Below are the code and all the weights of a small trained network. Each question names an input and a class and asks about switching units off, where a switched-off unit gives its printed mean instead of its output.

import numpy as np


def w(rows, s, z=0):
    codes = np.array(rows[::2]) - 128.0
    scale = np.full(codes.shape[1], s)
    scale[-1] = z or s
    return codes * scale


def norm(h):
    return h / np.sqrt((h * h).mean(-1, keepdims=True) + 1e-5)


def f(y):
    return y / 2 * (1 + np.tanh(0.7978845608 * (y + 0.044715 * y**3)))


def log_softmax(a):
    a = a - a.max(-1, keepdims=True)
    return a - np.log(np.exp(a).sum(-1, keepdims=True))


def net(x, mask):
    res = np.array(x, float).reshape(1, 7) / 4 @ E
    u = 0
    for l in range(2):
        y = f(norm(res) @ A[l][:, :-1].T + A[l][:, -1])
        res = res + np.where(mask[u : u + 14], y, B[l][:, -1]) @ B[l][:, :-1]
        u += 14
    return log_softmax(norm(res)[-1] @ U[:, :-1].T + U[:, -1])


A, B = {}, {}
E = w([
[110,147,81,74,144,193],'x0',
[128,127,128,130,129,128],'x1',
[111,46,120,200,114,200],'x2',
[174,94,80,130,178,87],'x3',
[1,86,50,115,79,55],'x4',
[46,155,139,215,243,136],'x5',
[156,183,68,179,91,130],'x6',
],0.0075)
A[0] = w([
[211,52,57,107,177,67,105],'0.n1',
[95,41,79,162,78,139,157],'0.n2',
[182,76,146,169,116,199,158],'0.n3',
[111,121,35,45,179,228,97],'0.n4',
[85,169,225,136,33,140,111],'0.n5',
[160,72,193,213,104,23,91],'0.n6',
[176,162,34,185,85,130,83],'0.n7',
[184,99,120,69,30,125,9],'0.n8',
[140,95,88,154,196,108,105],'0.n9',
[108,3,191,44,181,124,91],'0.n10',
[121,167,120,88,125,72,115],'0.n11',
[158,174,79,178,95,131,102],'0.n12',
[70,157,164,127,82,182,89],'0.n13',
[139,168,68,192,83,133,94],'0.n14',
],0.011)
B[0] = w([
[81,200,30,72,107,221,193],'0.n1',
[92,11,137,87,195,112,255],'0.n2',
[138,33,157,109,220,158,228],'0.n3',
[208,91,96,253,28,105,199],'0.n4',
[123,171,34,114,105,197,179],'0.n5',
[204,106,78,230,24,139,195],'0.n6',
[96,180,221,119,37,157,158],'0.n7',
[160,79,73,2,69,166,155],'0.n8',
[74,162,99,106,154,198,147],'0.n9',
[100,189,251,122,27,157,198],'0.n10',
[129,143,120,90,123,64,166],'0.n11',
[119,134,214,116,96,156,143],'0.n12',
[108,162,66,126,97,195,142],'0.n13',
[95,130,211,125,64,150,147],'0.n14',
],0.022,0.006)
A[1] = w([
[43,105,98,124,134,16,17],'1.n1',
[68,176,61,129,146,218,16],'1.n2',
[218,76,142,53,112,116,29],'1.n3',
[81,171,236,140,92,146,19],'1.n4',
[100,141,142,142,114,128,67],'1.n5',
[44,89,114,125,77,120,120],'1.n6',
[201,136,158,115,142,173,99],'1.n7',
[179,173,110,124,82,85,204],'1.n8',
[178,108,94,213,78,114,3],'1.n9',
[58,184,154,248,228,87,90],'1.n10',
[51,145,140,222,161,141,124],'1.n11',
[158,237,126,84,175,32,130],'1.n12',
[229,187,169,126,223,142,2],'1.n13',
[85,174,114,198,151,156,98],'1.n14',
],0.015,0.0037)
B[1] = w([
[242,191,145,115,180,88,180],'1.n1',
[141,161,82,199,174,190,201],'1.n2',
[36,176,82,93,110,80,202],'1.n3',
[120,169,210,111,89,163,213],'1.n4',
[172,111,150,101,119,153,126],'1.n5',
[196,215,157,153,180,112,254],'1.n6',
[168,177,143,133,139,60,192],'1.n7',
[109,31,165,157,157,164,223],'1.n8',
[157,109,91,175,80,45,211],'1.n9',
[21,136,60,27,71,97,171],'1.n10',
[85,76,120,52,38,116,183],'1.n11',
[87,3,163,152,180,164,185],'1.n12',
[228,207,137,145,174,70,177],'1.n13',
[119,123,97,54,76,168,158],'1.n14',
],0.028,0.0065)
U = w([
[47,142,71,16,76,107,117],'0',
[127,171,247,123,73,157,112],'1',
[128,127,126,139,140,130,255],'2',
[197,180,131,132,205,52,110],'3',
[153,82,94,200,59,91,107],'4',
[67,34,156,152,217,144,113],'5',
[127,174,68,165,151,221,102],'6',
[36,159,125,186,161,99,24],'7',
],0.014)

Each question gives the input, the list of numbers given to net, and the class t.
The units are the neurons (one row each of A and B). Each row of codes is followed by its name. A weight is (code - 128) times the scale printed after its matrix; where a second scale follows, it is the last column's (A, B and U).
mask holds one flag per neuron, layer by layer. A switched-off neuron (its flag False) gives its mean, the last column of its row in B, instead of its output. The means were averaged over made-up inputs and are rounded, as every weight is.
A unit's drop is (log p(t) with every unit on - log p(t) with that unit switched off) / (log p(t) with every unit on - log p(t) with every unit switched off).
The circuit of an input: a set's keep is (log p(t) with only the set's units on - log p(t) with every unit switched off) / (log p(t) with every unit on - log p(t) with every unit switched off). Starting from the 12 units with the biggest drops (on a tie, the unit counted first), units are removed one at a time, each time the one whose removal leaves the highest keep (on an exact tie, the one counted first), for as long as the keep stays at least 0.8.
circuit, biggest first: the units of the circuit, biggest drop first
most important unit: the unit with the biggest drop
k most important neurons: the k neurons with the biggest drops, biggest first
k most important neurons of layer l: the k neurons of layer l with the biggest drops, biggest first
input [-6,-3,5,-3,8,-8,1], class 0: most important unit	0.n8
input [-3,-2,1,-6,7,-1,7], class 1: 3 most important neurons	(0.n14, 0.n7, 0.n12)
input [-2,3,-8,4,-7,0,6], class 5: 2 most important neurons	(1.n12, 0.n3)
input [8,-8,5,-2,8,8,1], class 0: 4 most important neurons of layer 0	(0.n8, 0.n6, 0.n11, 0.n1)
input [-5,-2,-4,-2,-4,0,1], class 4: 2 most important neurons	(0.n6, 1.n9)
input [2,-1,5,3,-7,6,2], class 3: 2 most important neurons	(1.n13, 0.n3)
input [2,3,-1,8,0,6,-5], class 6: 3 most important neurons	(1.n2, 0.n1, 0.n9)
input [-7,-6,-6,6,7,4,6], class 3: 2 most important neurons	(1.n1, 0.n4)
input [2,-5,-7,0,-1,5,-1], class 5: 3 most important neurons	(1.n12, 0.n3, 0.n2)
input [2,0,-6,8,7,-4,-3], class 6: circuit, biggest first	(0.n1, 1.n2)
input [6,-7,-8,7,4,4,-1], class 5: 2 most important neurons of layer 1	(1.n12, 1.n8)
input [2,-6,4,7,-3,6,-2], class 6: 4 most important neurons of layer 0	(0.n9, 0.n1, 0.n2, 0.n3)
input [8,-1,5,-7,2,-1,-1], class 4: 3 most important neurons	(0.n4, 1.n9, 0.n1)
input [1,0,-2,7,-2,-3,7], class 1: most important unit	0.n7
input [7,-6,-6,-5,-4,7,5], class 0: 3 most important neurons	(1.n10, 0.n8, 0.n6)
input [-3,5,5,-5,7,-8,5], class 0: 2 most important neurons of layer 0	(0.n8, 0.n2)
input [8,1,5,-3,8,1,-2], class 3: 3 most important neurons of layer 0	(0.n2, 0.n6, 0.n3)
input [7,3,8,-4,8,2,0], class 3: 4 most important neurons of layer 1	(1.n1, 1.n6, 1.n8, 1.n12)
input [1,-2,-2,-8,0,-2,-5], class 6: 2 most important neurons	(0.n5, 1.n2)
input [-6,-1,4,-8,-8,-7,6], class 3: circuit, biggest first	(1.n7, 0.n10)
input [-5,-4,-6,-8,-2,-5,-2], class 6: most important neuron	(0.n5)
input [-6,-4,8,3,5,-2,-6], class 5: 3 most important neurons	(0.n2, 0.n4, 0.n7)
input [7,1,-6,-7,6,7,8], class 1: 2 most important neurons of layer 1	(1.n4, 1.n6)
input [1,7,-5,4,6,7,-5], class 0: 3 most important neurons	(1.n10, 0.n8, 0.n2)
input [7,-5,8,-4,-6,-1,-4], class 5: 2 most important neurons of layer 0	(0.n3, 0.n6)
